Below are the code and all the weights of a small trained network. Each question names an input and a target symbol and asks about switching units off, where a switched-off unit gives its printed mean instead of its output.

import numpy as np


def w(rows, s, z=0):
    codes = np.array(rows[::2]) - 128.0
    scale = np.full(codes.shape[1], s)
    scale[-1] = z or s
    return codes * scale


def norm(h):
    return h / np.sqrt((h * h).mean(-1, keepdims=True) + 1e-5)


def f(y):
    return y / 2 * (1 + np.tanh(0.7978845608 * (y + 0.044715 * y**3)))


def softmax(a):
    e = np.exp(a - a.max(-1, keepdims=True))
    return e / e.sum(-1, keepdims=True)


def log_softmax(a):
    a = a - a.max(-1, keepdims=True)
    return a - np.log(np.exp(a).sum(-1, keepdims=True))


def net(x, mask):
    ids = ['ΔΛΠΦΨΩαβγεζηθμξτ'.index(c) for c in x.split()]
    T = len(ids)
    res = E[ids] + P[:T]
    r = norm(res)
    for j in range(2):
        rows = slice(2 * j, 2 * j + 2)
        q, k, v = (r @ M[0][rows].T for M in (Q, K, V))
        z = softmax(np.where(np.tri(T) > 0, q @ k.T / 2**0.5, -1e9)) @ v
        o = O[0][rows]
        res = res + np.where(mask[j], z, o[:, -1]) @ o[:, :-1]
    y = f(norm(res) @ A[0][:, :-1].T + A[0][:, -1])
    res = res + np.where(mask[2:6], y, B[0][:, -1]) @ B[0][:, :-1]
    return log_softmax(norm(res)[-1] @ U[:, :-1].T + U[:, -1])


Q, K, V, O, A, B = {}, {}, {}, {}, {}, {}
E = w([
[126,55,138,186,140,153,123],'Δ',
[130,67,59,182,125,98,98],'Λ',
[99,114,136,174,119,118,103],'Π',
[108,74,155,113,116,134,97],'Φ',
[120,114,144,169,177,69,132],'Ψ',
[38,98,110,141,168,100,98],'Ω',
[117,48,96,133,105,106,146],'α',
[85,58,144,175,121,116,155],'β',
[105,114,102,189,121,130,179],'γ',
[89,100,111,121,73,143,128],'ε',
[142,56,114,127,151,100,102],'ζ',
[168,106,137,143,111,103,146],'η',
[130,136,100,161,149,103,108],'θ',
[171,161,83,96,232,252,248],'μ',
[89,77,92,131,114,145,119],'ξ',
[120,119,110,113,120,51,122],'τ',
],0.016)
P = w([
[188,254,131,60,116,202,157],'0',
[74,67,91,137,142,55,198],'1',
[77,70,93,134,133,56,196],'2',
[75,72,91,135,141,56,195],'3',
[75,69,92,134,136,56,194],'4',
[77,65,95,131,137,54,190],'5',
[75,73,94,130,136,56,192],'6',
[80,72,97,127,133,59,191],'7',
[80,68,94,124,138,58,192],'8',
[83,67,96,130,130,60,190],'9',
[86,68,101,130,136,58,184],'10',
[87,67,100,128,133,55,181],'11',
[72,76,111,124,149,52,198],'12',
],0.0057)
Q[0] = w([
[161,166,161,108,122,165,109],'h1',
[167,248,192,105,105,166,82],'h1',
[52,16,102,162,149,64,182],'h2',
[112,118,100,101,144,151,178],'h2',
],0.013)
K[0] = w([
[98,115,118,144,106,68,119],'h1',
[66,74,125,175,90,5,116],'h1',
[161,173,142,86,166,217,137],'h2',
[135,180,80,92,140,128,139],'h2',
],0.017)
V[0] = w([
[144,136,17,170,58,130,122],'h1',
[81,157,202,159,89,151,210],'h1',
[246,82,161,132,117,120,172],'h2',
[135,40,109,161,156,248,88],'h2',
],0.013)
O[0] = w([
[157,149,6,116,75,248,10,129],'h1',
[185,171,192,174,234,28,68,156],'h1',
[229,108,73,76,158,35,86,215],'h2',
[148,39,60,245,131,152,96,255],'h2',
],0.012,0.0059)
A[0] = w([
[193,99,44,190,142,150,65,184],'n1',
[137,108,124,210,144,61,91,252],'n2',
[130,144,11,103,130,253,133,35],'n3',
[59,104,155,207,68,108,58,117],'n4',
],0.013,0.003)
B[0] = w([
[57,151,107,127,186,142,185,246],'n1',
[158,151,160,93,77,190,100,249],'n2',
[155,87,252,101,173,73,114,169],'n3',
[135,135,135,108,52,25,100,169],'n4',
],0.014,0.016)
U = w([
[170,130,19,215,118,106,116,193],'Δ',
[114,114,49,79,92,252,97,142],'Λ',
[151,205,115,184,51,136,88,210],'Π',
[179,73,169,182,77,68,184,115],'Φ',
[104,149,149,119,215,52,245,111],'Ψ',
[77,178,133,202,90,155,222,181],'Ω',
[125,56,108,59,243,148,69,1],'α',
[183,148,169,210,195,77,90,81],'β',
[134,219,83,132,167,203,66,147],'γ',
[30,143,163,113,202,83,70,55],'ε',
[148,36,74,78,100,109,214,107],'ζ',
[225,142,51,70,121,78,114,161],'η',
[140,73,214,39,130,182,97,32],'θ',
[225,137,128,118,110,205,155,195],'μ',
[76,73,178,204,157,197,88,84],'ξ',
[130,192,87,49,57,171,183,201],'τ',
],0.011,0.0077)

Each question gives the input, a string of symbols that net reads in full, and the target symbol t.
The units are the heads (2 rows each of Q, K, V and O) and the neurons (one row each of A and B). Each row of codes is followed by its name. A weight is (code - 128) times the scale printed after its matrix; where a second scale follows, it is the last column's (O, A, B and U).
mask holds one flag per unit, heads first, then neurons. A switched-off unit (its flag False) gives its mean, the last column of its rows in O or B, instead of its output. The means were averaged over made-up inputs and are rounded, as every weight is.
A unit's drop is (log p(t) with every unit on - log p(t) with that unit switched off) / (log p(t) with every unit on - log p(t) with every unit switched off).
The circuit of an input: a set's keep is (log p(t) with only the set's units on - log p(t) with every unit switched off) / (log p(t) with every unit on - log p(t) with every unit switched off). Starting from all 6 units, units are removed one at a time, each time the one whose removal leaves the highest keep (on an exact tie, the one counted first), for as long as the keep stays at least 0.8.
units of the circuit, in order: the units of the circuit, biggest drop first
most important unit: the unit with the biggest drop
top k neurons: the k neurons with the biggest drops, biggest first
heads that matter: for each layer, one digit per head in row order, 1 if its drop is at least 0.15 and else 0, layers parted by /
input Λ α Ω Π ξ η, target Λ: heads that matter : 10
input Δ Ψ ξ Ω β Φ α Ψ Φ, target Δ: most important unit : h2
input θ η Ω θ Φ β, target θ: units of the circuit, in order : [h1 n3]
input η Ω ξ Δ, target η: heads that matter : 01
input Ω Π Δ Δ ξ ξ η Ψ μ η, target μ: heads that matter : 10
input α ζ Δ η, target α: units of the circuit, in order : [n3 h1 n1 h2]
input Π Φ η θ Ψ Λ τ ζ η ξ Π ξ Λ, target Π: units of the circuit, in order : [h2 n4 h1]
input η ξ Φ η, target η: heads that matter : 01
input Π Ψ τ Ψ ε α ξ, target Π: units of the circuit, in order : [h2 h1 n4]
input Δ μ β Δ Δ ε, target τ: top 3 neurons : [n2 n3 n1]
input Δ Ψ Λ η γ β β Φ Δ τ Φ τ, target Δ: heads that matter : 01
input ζ μ Δ β θ τ τ, target η: units of the circuit, in order : [h1 n2 n3 h2]
input ζ θ γ η α Π Λ Ψ Π Π Π, target ζ: heads that matter : 10
input γ Ψ Δ μ ε Δ Π ξ, target Λ: heads that matter : 11
input ζ Π Ω τ Ψ Ω, target ζ: heads that matter : 10
input Φ ξ Λ μ Ψ, target β: units of the circuit, in order : [h1 n2 h2 n3]
input η ε Δ ζ Π ε Π ξ θ θ Ψ, target η: heads that matter : 01
input θ η α ξ τ γ θ τ, target θ: heads that matter : 11
input ζ Ψ ε ζ α Π τ μ, target Ψ: units of the circuit, in order : [n2]
input Δ μ η γ Ω θ ζ ξ Ω θ α γ, target Ω: most important unit : n1
